Below is a small trained network, with its code and all its weights. Each question gives an input and a class and asks what happens when units are switched off, that is, made to give their printed mean instead of their output.

import numpy as np


def w(rows, s, z=0):
    codes = np.array(rows[::2]) - 128.0
    scale = np.full(codes.shape[1], s)
    scale[-1] = z or s
    return codes * scale


def f(y):
    return np.maximum(y, 0)


def log_softmax(a):
    a = a - a.max(-1, keepdims=True)
    return a - np.log(np.exp(a).sum(-1, keepdims=True))


def net(x, mask):
    res = np.array(x, float).reshape(1, 8) / 4 @ E
    y = f(res @ A[0][:, :-1].T + A[0][:, -1])
    res = res + np.where(mask, y, B[0][:, -1]) @ B[0][:, :-1]
    return log_softmax(res[-1] @ U[:, :-1].T + U[:, -1])


A, B = {}, {}
E = w([
[128,128,128],'x0',
[208,234,144],'x1',
[226,38,116],'x2',
[128,128,128],'x3',
[128,128,128],'x4',
[128,128,128],'x5',
[122,110,255],'x6',
[128,128,128],'x7',
],0.009)
A[0] = w([
[72,81,73,126],'neuron 1',
[96,78,123,151],'neuron 2',
[131,154,80,43],'neuron 3',
[204,188,157,154],'neuron 4',
[159,99,130,84],'neuron 5',
[78,168,124,36],'neuron 6',
[82,195,151,165],'neuron 7',
[128,205,141,148],'neuron 8',
[96,107,205,47],'neuron 9',
[120,109,29,19],'neuron 10',
[71,184,148,60],'neuron 11',
[101,112,79,27],'neuron 12',
[146,102,182,24],'neuron 13',
[218,129,132,128],'neuron 14',
[141,111,161,39],'neuron 15',
[112,116,171,74],'neuron 16',
[156,124,184,77],'neuron 17',
[72,69,124,152],'neuron 18',
[155,119,64,30],'neuron 19',
[197,131,130,136],'neuron 20',
[192,85,133,83],'neuron 21',
[31,47,119,154],'neuron 22',
[111,144,184,45],'neuron 23',
[168,126,245,36],'neuron 24',
[144,200,127,181],'neuron 25',
[177,71,99,50],'neuron 26',
[201,88,102,65],'neuron 27',
[101,156,137,63],'neuron 28',
[136,131,211,31],'neuron 29',
[157,54,121,123],'neuron 30',
[107,148,87,55],'neuron 31',
[173,181,68,93],'neuron 32',
[140,104,170,83],'neuron 33',
[118,105,186,69],'neuron 34',
[166,202,153,127],'neuron 35',
[191,80,147,84],'neuron 36',
[68,60,166,120],'neuron 37',
[226,220,153,124],'neuron 38',
[93,166,120,85],'neuron 39',
[107,134,216,49],'neuron 40',
[8,148,139,95],'neuron 41',
[123,164,18,7],'neuron 42',
[199,75,145,54],'neuron 43',
[58,235,100,76],'neuron 44',
],0.014,0.0016)
B[0] = w([
[221,91,107,200],'neuron 1',
[178,74,123,179],'neuron 2',
[141,179,112,160],'neuron 3',
[223,48,116,209],'neuron 4',
[85,127,144,158],'neuron 5',
[64,135,147,183],'neuron 6',
[50,97,153,217],'neuron 7',
[159,57,136,203],'neuron 8',
[134,205,104,191],'neuron 9',
[146,230,99,194],'neuron 10',
[39,126,163,206],'neuron 11',
[161,169,112,164],'neuron 12',
[121,175,111,166],'neuron 13',
[80,81,164,185],'neuron 14',
[121,158,123,150],'neuron 15',
[134,170,116,162],'neuron 16',
[133,169,108,170],'neuron 17',
[207,55,132,197],'neuron 18',
[119,209,113,171],'neuron 19',
[92,86,152,172],'neuron 20',
[52,121,148,182],'neuron 21',
[241,6,130,234],'neuron 22',
[112,184,108,177],'neuron 23',
[150,225,92,216],'neuron 24',
[176,76,129,198],'neuron 25',
[47,123,165,185],'neuron 26',
[42,132,165,188],'neuron 27',
[82,126,134,163],'neuron 28',
[136,206,104,189],'neuron 29',
[62,91,166,192],'neuron 30',
[115,174,119,160],'neuron 31',
[172,198,91,185],'neuron 32',
[127,161,116,161],'neuron 33',
[144,179,113,172],'neuron 34',
[192,59,114,205],'neuron 35',
[53,115,143,185],'neuron 36',
[220,91,96,203],'neuron 37',
[254,10,109,236],'neuron 38',
[82,129,147,175],'neuron 39',
[129,213,105,201],'neuron 40',
[25,91,169,234],'neuron 41',
[152,251,94,201],'neuron 42',
[46,122,154,190],'neuron 43',
[35,123,175,248],'neuron 44',
],0.026,0.011)
U = w([
[177,74,104,254],'0',
[23,117,155,61],'1',
[146,250,57,69],'2',
],0.012,0.0027)

Each question gives the input, the list of numbers given to net, and the class t.
The units are the neurons (one row each of A and B). Each row of codes is followed by its name. A weight is (code - 128) times the scale printed after its matrix; where a second scale follows, it is the last column's (A, B and U).
mask holds one flag per neuron, in row order. A switched-off neuron (its flag False) gives its mean, the last column of its row in B, instead of its output. The means were averaged over made-up inputs and are rounded, as every weight is.
A unit's drop is (log p(t) with every unit on - log p(t) with that unit switched off) / (log p(t) with every unit on - log p(t) with every unit switched off).
The circuit of an input: a set's keep is (log p(t) with only the set's units on - log p(t) with every unit switched off) / (log p(t) with every unit on - log p(t) with every unit switched off). Starting from the 12 units with the biggest drops (on a tie, the unit counted first), units are removed one at a time, each time the one whose removal leaves the highest keep (on an exact tie, the one counted first), for as long as the keep stays at least 0.8.
units of the circuit, in order: the units of the circuit, biggest drop first
k most important neurons: the k neurons with the biggest drops, biggest first
drop when u is switched off: that unit's drop, to one decimal
input [6,5,0,-8,-5,7,-6,6], class 2: units of the circuit, in order => [neuron 42]
input [-2,3,5,4,-5,3,-5,-8], class 1: 2 most important neurons => [neuron 14; neuron 27]
input [-3,8,-8,-1,5,-6,-8,6], class 0: 3 most important neurons => [neuron 38; neuron 35; neuron 8]
input [-3,6,7,2,4,-5,6,6], class 1: 2 most important neurons => [neuron 43; neuron 22]
input [-8,-6,-3,3,3,6,6,4], class 0: 3 most important neurons => [neuron 22; neuron 18; neuron 37]
input [6,-7,8,-4,-7,3,-5,6], class 1: 2 most important neurons => [neuron 26; neuron 27]
input [0,-5,0,-7,2,-4,5,-5], class 0: 3 most important neurons => [neuron 22; neuron 42; neuron 18]
input [5,-5,-5,-3,2,5,-3,-6], class 0: 2 most important neurons => [neuron 22; neuron 1]
input [-7,-7,-3,-5,8,1,-8,1], class 2: 3 most important neurons => [neuron 42; neuron 10; neuron 38]
input [-8,-4,-4,3,-4,0,1,-2], class 0: 2 most important neurons => [neuron 22; neuron 37]
input [3,-6,8,5,-3,3,8,4], class 1: 4 most important neurons => [neuron 30; neuron 43; neuron 36; neuron 21]
input [-1,-6,-6,-1,-7,6,-1,-1], class 0: 2 most important neurons => [neuron 22; neuron 1]
input [-5,0,-6,8,1,5,-8,4], class 2: drop when neuron 42 is switched off => 1.6
input [3,8,-6,-8,5,-6,0,4], class 0: units of the circuit, in order => [neuron 38]
input [1,5,-5,-3,2,2,1,-6], class 0: drop when neuron 27 is switched off => 0.2
input [3,-1,2,8,4,-5,4,-8], class 2: drop when neuron 24 is switched off => 0.0
